Below are the code and all the weights of a small trained network. Each question names an input and a target symbol and asks about switching units off, where a switched-off unit gives its printed mean instead of its output.

import numpy as np


def w(rows, s, z=0):
    codes = np.array(rows[::2]) - 128.0
    scale = np.full(codes.shape[1], s)
    scale[-1] = z or s
    return codes * scale


def norm(h):
    return h / np.sqrt((h * h).mean(-1, keepdims=True) + 1e-5)


def f(y):
    return np.maximum(y, 0)


def softmax(a):
    e = np.exp(a - a.max(-1, keepdims=True))
    return e / e.sum(-1, keepdims=True)


def log_softmax(a):
    a = a - a.max(-1, keepdims=True)
    return a - np.log(np.exp(a).sum(-1, keepdims=True))


def net(x, mask):
    ids = ['βζμπστφψω'.index(c) for c in x.split()]
    T = len(ids)
    res = E[ids] + P[:T]
    u = 0
    for l in range(3):
        q, k, v = (norm(res) @ M[l].T for M in (Q, K, V))
        z = softmax(np.where(np.tri(T) > 0, q @ k.T / 3**0.5, -1e9)) @ v
        res = res + np.where(mask[u], z, O[l][:, -1]) @ O[l][:, :-1]
        u += 1
        y = f(norm(res) @ A[l][:, :-1].T + A[l][:, -1])
        res = res + np.where(mask[u : u + 12], y, B[l][:, -1]) @ B[l][:, :-1]
        u += 12
    return log_softmax(norm(res)[-1] @ U[:, :-1].T + U[:, -1])


Q, K, V, O, A, B = {}, {}, {}, {}, {}, {}
E = w([
[4,215,107,76,163,83],'β',
[137,94,182,74,95,95],'ζ',
[138,81,147,136,105,217],'μ',
[85,167,157,96,77,82],'π',
[75,113,69,49,155,198],'σ',
[120,29,154,124,172,67],'τ',
[68,143,152,179,103,116],'φ',
[103,150,157,176,91,106],'ψ',
[82,144,128,201,80,123],'ω',
],0.018)
P = w([
[175,196,199,179,208,150],'0',
[132,131,218,200,178,73],'1',
[2,104,134,66,54,132],'2',
[197,185,94,173,154,145],'3',
[109,111,103,218,135,51],'4',
[19,100,197,104,84,158],'5',
[185,193,41,162,141,169],'6',
[99,104,55,233,115,52],'7',
[8,109,229,119,100,172],'8',
],0.0089)
Q[0] = w([
[127,31,72,169,169,17],'0.h0',
[194,255,176,65,132,120],'0.h0',
[113,13,186,139,148,140],'0.h0',
],0.0085)
K[0] = w([
[235,1,142,136,73,65],'0.h0',
[91,248,176,136,168,117],'0.h0',
[138,20,204,141,162,147],'0.h0',
],0.0079)
V[0] = w([
[107,185,105,163,70,109],'0.h0',
[122,120,178,100,51,70],'0.h0',
[110,118,3,151,237,55],'0.h0',
],0.0057)
O[0] = w([
[151,247,195,42,125,176,166],'0.h0',
[5,86,21,99,94,254,3],'0.h0',
[111,15,153,116,210,189,245],'0.h0',
],0.0079,0.00049)
A[0] = w([
[254,157,109,133,116,229,186],'0.n0',
[138,112,34,115,164,213,218],'0.n1',
[150,149,226,65,113,63,95],'0.n2',
[105,183,108,187,106,151,145],'0.n3',
[110,9,183,178,112,82,145],'0.n4',
[48,76,173,152,162,97,76],'0.n5',
[130,198,73,140,174,60,101],'0.n6',
[181,5,150,180,96,74,47],'0.n7',
[173,99,164,192,103,229,63],'0.n8',
[106,92,184,97,135,66,4],'0.n9',
[164,135,138,94,195,109,145],'0.n10',
[96,135,160,92,105,244,127],'0.n11',
],0.0083,0.0039)
B[0] = w([
[173,240,218,133,142,123,192],'0.n0',
[188,135,96,87,110,201,254],'0.n1',
[118,122,92,119,85,96,176],'0.n2',
[129,110,140,179,214,119,240],'0.n3',
[115,143,48,90,70,222,244],'0.n4',
[136,129,117,93,127,66,243],'0.n5',
[147,119,139,163,98,105,182],'0.n6',
[127,173,159,192,172,162,180],'0.n7',
[146,218,77,174,84,87,166],'0.n8',
[20,254,76,83,61,154,149],'0.n9',
[108,111,80,83,85,197,168],'0.n10',
[117,97,128,123,163,103,240],'0.n11',
],0.0071,0.0047)
Q[1] = w([
[3,151,100,186,243,127],'1.h0',
[68,70,87,181,187,150],'1.h0',
[180,184,52,196,155,201],'1.h0',
],0.0065)
K[1] = w([
[9,155,40,64,146,41],'1.h0',
[122,104,3,7,214,175],'1.h0',
[2,124,103,124,113,77],'1.h0',
],0.0051)
V[1] = w([
[110,132,112,189,158,137],'1.h0',
[97,185,67,172,255,46],'1.h0',
[82,180,112,121,166,179],'1.h0',
],0.0072)
O[1] = w([
[79,142,195,254,125,113,143],'1.h0',
[190,54,17,69,107,151,199],'1.h0',
[175,96,111,96,145,90,255],'1.h0',
],0.0083,0.0041)
A[1] = w([
[81,50,87,186,56,213,64],'1.n0',
[137,71,75,154,159,87,39],'1.n1',
[170,106,181,114,175,119,18],'1.n2',
[46,113,117,148,99,116,100],'1.n3',
[136,71,118,185,145,185,3],'1.n4',
[137,138,173,176,129,79,123],'1.n5',
[95,144,179,49,134,68,100],'1.n6',
[236,155,186,128,138,107,67],'1.n7',
[93,162,170,170,50,178,142],'1.n8',
[116,158,84,126,127,5,28],'1.n9',
[59,102,136,178,238,168,89],'1.n10',
[162,85,105,99,128,206,221],'1.n11',
],0.011,0.0026)
B[1] = w([
[97,158,129,58,94,53,253],'1.n0',
[176,134,51,91,97,93,171],'1.n1',
[153,153,120,165,47,86,134],'1.n2',
[133,149,221,109,99,111,240],'1.n3',
[106,54,118,157,255,102,160],'1.n4',
[125,87,145,145,135,228,177],'1.n5',
[196,65,62,196,123,129,209],'1.n6',
[21,112,170,87,88,64,170],'1.n7',
[134,67,82,91,119,94,227],'1.n8',
[156,163,106,128,66,155,209],'1.n9',
[177,69,115,107,173,81,199],'1.n10',
[64,152,139,195,74,204,249],'1.n11',
],0.0087,0.0062)
Q[2] = w([
[138,69,254,164,137,159],'2.h0',
[175,20,184,170,150,132],'2.h0',
[238,194,60,195,168,135],'2.h0',
],0.0077)
K[2] = w([
[160,46,250,231,1,213],'2.h0',
[187,105,193,95,204,170],'2.h0',
[122,223,51,239,97,109],'2.h0',
],0.0074)
V[2] = w([
[84,82,39,98,97,105],'2.h0',
[192,3,127,79,34,133],'2.h0',
[113,221,65,54,255,37],'2.h0',
],0.0056)
O[2] = w([
[117,106,209,232,255,12,253],'2.h0',
[59,182,239,100,96,187,205],'2.h0',
[146,136,98,122,27,81,115],'2.h0',
],0.0069,0.0049)
A[2] = w([
[88,212,97,151,96,139,171],'2.n0',
[67,177,130,229,181,101,115],'2.n1',
[118,76,147,110,98,205,199],'2.n2',
[115,18,122,149,182,123,111],'2.n3',
[183,165,91,108,214,148,183],'2.n4',
[134,196,117,124,245,75,254],'2.n5',
[141,178,211,155,110,104,209],'2.n6',
[59,119,69,150,140,98,15],'2.n7',
[123,137,151,145,173,196,68],'2.n8',
[89,200,164,149,202,133,87],'2.n9',
[58,120,166,122,52,112,183],'2.n10',
[125,166,80,15,85,145,119],'2.n11',
],0.011,0.0034)
B[2] = w([
[130,40,118,120,88,144,196],'2.n0',
[91,163,149,172,93,152,182],'2.n1',
[153,164,108,142,85,4,204],'2.n2',
[189,96,143,92,133,165,186],'2.n3',
[31,134,148,146,183,218,157],'2.n4',
[162,115,88,130,119,199,180],'2.n5',
[131,120,80,69,157,110,196],'2.n6',
[158,135,195,104,110,123,176],'2.n7',
[173,120,125,154,160,128,174],'2.n8',
[96,132,101,54,92,162,155],'2.n9',
[119,149,155,135,201,178,254],'2.n10',
[136,174,157,171,155,119,191],'2.n11',
],0.011,0.0087)
U = w([
[171,134,58,102,81,67,247],'β',
[1,145,149,91,90,115,119],'ζ',
[97,70,177,206,33,155,93],'μ',
[207,139,174,33,46,170,3],'π',
[120,143,26,157,238,115,38],'σ',
[155,4,153,76,149,118,208],'τ',
[148,171,168,63,230,101,89],'φ',
[203,233,173,169,144,152,157],'ψ',
[219,90,221,160,125,191,128],'ω',
],0.011,0.0033)

Each question gives the input, a string of symbols that net reads in full, and the target symbol t.
The units are the heads (3 rows each of Q, K, V and O) and the neurons (one row each of A and B). Each row of codes is followed by its name. A weight is (code - 128) times the scale printed after its matrix; where a second scale follows, it is the last column's (O, A, B and U).
mask holds one flag per unit, layer by layer, with each layer's heads first. A switched-off unit (its flag False) gives its mean, the last column of its rows in O or B, instead of its output. The means were averaged over made-up inputs and are rounded, as every weight is.
A unit's drop is (log p(t) with every unit on - log p(t) with that unit switched off) / (log p(t) with every unit on - log p(t) with every unit switched off).
The circuit of an input: a set's keep is (log p(t) with only the set's units on - log p(t) with every unit switched off) / (log p(t) with every unit on - log p(t) with every unit switched off). Starting from the 12 units with the biggest drops (on a tie, the unit counted first), units are removed one at a time, each time the one whose removal leaves the highest keep (on an exact tie, the one counted first), for as long as the keep stays at least 0.8.
units of the circuit, in order: the units of the circuit, biggest drop first
most important unit: the unit with the biggest drop
top k neurons: the k neurons with the biggest drops, biggest first
top k neurons in layer l: the k neurons of layer l with the biggest drops, biggest first
input ψ β π τ σ σ σ σ ζ, target ζ: most important unit => 0.n4
input ω σ β ζ, target φ: units of the circuit, in order => (1.n7, 2.n10, 2.n0)
input σ φ μ σ ω π σ σ φ, target φ: top 3 neurons => (1.n11, 2.n10, 1.n3)
input φ σ φ τ σ, target τ: units of the circuit, in order => (0.h0, 2.n3)
input σ ζ μ, target ζ: units of the circuit, in order => (1.n0, 2.n3)
input ψ π τ β φ, target β: units of the circuit, in order => (1.n1, 1.h0)
input μ β β σ φ σ σ ψ φ, target φ: units of the circuit, in order => (2.n10, 1.n11)
input φ π β φ φ, target β: units of the circuit, in order => (1.h0, 1.n1)
input μ σ β ω ψ τ τ ω, target τ: units of the circuit, in order => (0.h0, 1.n4, 2.n3)
input β β π ψ σ ζ π ω, target ζ: units of the circuit, in order => (0.h0, 1.n0)
input β φ ψ ψ ζ ψ π σ, target ζ: top 4 neurons => (1.n11, 1.n0, 0.n1, 1.n6)
input σ ψ τ μ τ π μ β β, target φ: top 4 neurons => (1.n11, 1.n3, 2.n0, 1.n10)
input φ σ τ σ π ψ ψ σ, target τ: top 2 neurons => (0.n4, 2.n3)
input ψ μ ω ω, target μ: units of the circuit, in order => (2.n0)
input σ π σ, target φ: top 2 neurons => (0.n4, 0.n11)
input σ φ β σ π ζ ψ φ τ, target ζ: units of the circuit, in order => (0.n4, 0.n9)
input β σ β, target φ: units of the circuit, in order => (1.n11, 1.h0, 2.n11)
input ω β ω ω τ ζ μ, target π: top 4 neurons => (0.n0, 1.n7, 2.n0, 2.n10)
input ζ π β β σ ζ ψ φ β, target τ: top 2 neurons => (1.n6, 1.n11)
input σ π φ σ π ψ ω ω ψ, target φ: top 2 neurons => (1.n11, 2.n10)
input φ σ σ ψ σ ψ φ ω, target ω: top neuron => (0.n3)
input σ ω φ ψ π σ, target φ: top 2 neurons => (0.n11, 0.n4)
input π ω σ β ω, target β: top 2 neurons => (1.n1, 1.n11)
input μ ψ φ σ ψ σ σ φ μ, target φ: top 2 neurons => (2.n10, 1.n8)
input ψ ω ω ψ ψ, target ψ: top 3 neurons => (1.n5, 2.n0, 2.n2)
input π ψ ζ β, target σ: top 2 neurons => (2.n4, 1.n11)
input φ σ σ ψ ω, target ω: top 4 neurons => (0.n3, 1.n10, 1.n11, 2.n3)
input β β σ ψ τ σ β σ, target β: units of the circuit, in order => (2.h0)
input σ β ω π, target β: top 2 neurons in layer 1 => (1.n11, 1.n5)
